Below are the code and all the weights of a small trained network. Each question names an input and a class and asks about switching units off, where a switched-off unit gives its printed mean instead of its output.

import numpy as np


def w(rows, s, z=0):
    codes = np.array(rows[::2]) - 128.0
    scale = np.full(codes.shape[1], s)
    scale[-1] = z or s
    return codes * scale


def norm(h):
    return h / np.sqrt((h * h).mean(-1, keepdims=True) + 1e-5)


def f(y):
    return np.maximum(y, 0)


def log_softmax(a):
    a = a - a.max(-1, keepdims=True)
    return a - np.log(np.exp(a).sum(-1, keepdims=True))


def net(x, mask):
    res = np.array(x, float).reshape(1, 4) / 4 @ E
    u = 0
    for l in range(3):
        y = f(norm(res) @ A[l][:, :-1].T + A[l][:, -1])
        res = res + np.where(mask[u : u + 8], y, B[l][:, -1]) @ B[l][:, :-1]
        u += 8
    return log_softmax(norm(res)[-1] @ U[:, :-1].T + U[:, -1])


A, B = {}, {}
E = w([
[113,109,131,102,219,96,57,194,41,150,188,91],'x0',
[89,76,201,149,174,81,131,109,24,143,66,54],'x1',
[192,122,154,150,139,169,186,115,139,108,163,250],'x2',
[124,226,204,185,80,74,126,165,104,103,124,65],'x3',
],0.011)
A[0] = w([
[169,49,151,157,129,193,212,66,101,105,109,224,25],'0.n1',
[161,85,91,80,112,216,198,51,223,153,131,198,105],'0.n2',
[34,99,131,99,94,53,101,63,89,161,37,16,78],'0.n3',
[152,69,137,190,175,148,199,49,83,112,82,228,29],'0.n4',
[159,150,115,164,150,91,104,114,88,109,121,125,97],'0.n5',
[174,35,157,172,135,177,230,74,101,125,125,202,10],'0.n6',
[112,107,52,99,84,216,114,76,255,112,108,208,1],'0.n7',
[133,65,90,91,201,137,80,170,73,174,180,153,68],'0.n8',
],0.0082,0.0073)
B[0] = w([
[72,213,178,67,171,81,159,41,133,171,58,173,199],'0.n1',
[86,53,66,168,109,108,147,115,221,123,80,210,254],'0.n2',
[110,112,152,183,129,182,151,114,153,132,76,15,255],'0.n3',
[105,165,204,64,135,99,103,100,140,144,102,152,186],'0.n4',
[119,93,105,141,116,209,163,131,138,98,136,131,152],'0.n5',
[98,192,191,60,108,84,120,71,139,172,72,131,188],'0.n6',
[205,38,2,188,100,207,170,159,126,77,181,128,223],'0.n7',
[67,126,110,65,129,108,114,123,84,109,191,148,203],'0.n8',
],0.0092,0.0095)
A[1] = w([
[179,127,65,95,133,132,127,146,62,142,110,124,75],'1.n1',
[139,78,95,136,205,95,49,132,82,170,150,165,1],'1.n2',
[213,111,143,81,148,135,150,176,126,148,118,205,28],'1.n3',
[227,101,101,164,106,85,120,102,128,176,86,122,33],'1.n4',
[189,252,168,223,2,176,181,121,156,27,233,197,97],'1.n5',
[135,112,126,166,117,143,40,102,87,126,102,168,72],'1.n6',
[212,97,89,32,95,230,197,30,176,156,98,209,39],'1.n7',
[171,106,105,134,152,128,136,147,92,217,152,124,36],'1.n8',
],0.0048,0.0044)
B[1] = w([
[114,139,123,122,124,132,137,141,72,152,92,163,134],'1.n1',
[154,125,150,96,107,178,115,106,85,137,135,147,148],'1.n2',
[112,79,161,148,123,148,124,121,121,176,98,199,136],'1.n3',
[166,114,109,109,165,129,149,95,85,110,131,127,129],'1.n4',
[162,214,85,111,85,70,190,193,95,254,137,154,251],'1.n5',
[152,132,97,146,147,149,153,83,136,163,151,180,128],'1.n6',
[121,100,94,168,107,116,149,69,108,98,114,171,254],'1.n7',
[129,130,114,116,178,95,143,96,160,152,137,106,129],'1.n8',
],0.0064,0.0045)
A[2] = w([
[190,205,147,153,117,129,146,156,165,160,146,148,16],'2.n1',
[189,103,128,157,121,136,103,141,105,110,72,72,39],'2.n2',
[111,106,116,112,144,128,102,108,94,159,182,97,126],'2.n3',
[100,93,115,75,210,143,94,148,63,113,254,125,29],'2.n4',
[130,127,140,141,129,165,123,162,135,117,130,142,47],'2.n5',
[172,100,96,157,144,140,113,121,228,60,124,162,2],'2.n6',
[129,143,102,150,91,102,150,136,153,99,113,137,102],'2.n7',
[147,136,178,143,168,131,85,91,173,75,130,172,57],'2.n8',
],0.0094,0.0049)
B[2] = w([
[181,140,179,99,161,98,129,137,113,231,179,76,184],'2.n1',
[106,185,145,228,176,154,142,143,131,139,120,90,197],'2.n2',
[119,148,146,127,80,171,67,182,130,69,123,136,213],'2.n3',
[215,128,160,84,113,132,36,120,134,24,196,208,255],'2.n4',
[181,102,114,130,93,143,104,133,143,133,152,109,128],'2.n5',
[169,97,86,235,117,167,83,165,170,119,148,146,220],'2.n6',
[168,41,89,104,254,122,182,166,73,125,159,115,200],'2.n7',
[88,154,159,137,107,117,165,124,143,156,113,100,150],'2.n8',
],0.0077,0.0057)
U = w([
[155,68,56,172,100,153,166,118,189,122,127,188,158],'0',
[106,140,192,81,146,92,154,64,137,151,63,181,102],'1',
[141,109,151,80,144,130,39,160,78,75,177,150,128],'2',
[189,177,140,133,114,89,160,186,109,189,162,109,8],'3',
[100,115,157,175,146,154,108,149,101,114,82,4,254],'4',
],0.017,0.0026)

Each question gives the input, the list of numbers given to net, and the class t.
The units are the neurons (one row each of A and B). Each row of codes is followed by its name. A weight is (code - 128) times the scale printed after its matrix; where a second scale follows, it is the last column's (A, B and U).
mask holds one flag per neuron, layer by layer. A switched-off neuron (its flag False) gives its mean, the last column of its row in B, instead of its output. The means were averaged over made-up inputs and are rounded, as every weight is.
A unit's drop is (log p(t) with every unit on - log p(t) with that unit switched off) / (log p(t) with every unit on - log p(t) with every unit switched off).
The circuit of an input: a set's keep is (log p(t) with only the set's units on - log p(t) with every unit switched off) / (log p(t) with every unit on - log p(t) with every unit switched off). Starting from the 12 units with the biggest drops (on a tie, the unit counted first), units are removed one at a time, each time the one whose removal leaves the highest keep (on an exact tie, the one counted first), for as long as the keep stays at least 0.8.
units of the circuit, in order: the units of the circuit, biggest drop first
unit that matters most: the unit with the biggest drop
k most important neurons: the k neurons with the biggest drops, biggest first
top k neurons in layer l: the k neurons of layer l with the biggest drops, biggest first
drop of u: that unit's drop, to one decimal
input [-2,1,7,-4], class 1: unit that matters most	0.n1
input [4,-4,-2,-5], class 2: 3 most important neurons	(0.n8 2.n4 0.n3)
input [5,-2,-1,7], class 3: units of the circuit, in order	(0.n3 0.n8)
input [-3,3,7,8], class 3: 2 most important neurons	(1.n5 0.n2)
input [-8,5,4,-7], class 1: top 2 neurons in layer 0	(0.n1 0.n6)
input [7,2,-6,-4], class 2: 2 most important neurons	(0.n8 2.n4)
input [8,-7,5,-2], class 2: units of the circuit, in order	(0.n8 2.n4)
input [-5,3,8,-7], class 1: 3 most important neurons	(0.n1 0.n6 0.n4)
input [7,-8,-4,-8], class 2: 2 most important neurons	(0.n8 2.n4)
input [-3,-4,-5,3], class 3: 2 most important neurons	(0.n2 1.n5)
input [4,8,2,-7], class 2: 3 most important neurons	(0.n8 2.n4 0.n2)
input [7,4,-8,-8], class 2: 2 most important neurons	(0.n8 2.n4)
input [4,3,-5,-8], class 2: drop of 0.n8	0.8
input [6,-7,4,5], class 3: unit that matters most	1.n5
input [-3,-4,-5,4], class 3: drop of 0.n3	0.1
input [-5,2,-2,0], class 4: drop of 0.n3	0.5
input [3,-6,-5,6], class 3: top 2 neurons in layer 0	(0.n3 0.n8)
input [-6,2,3,5], class 1: drop of 0.n7	0.4
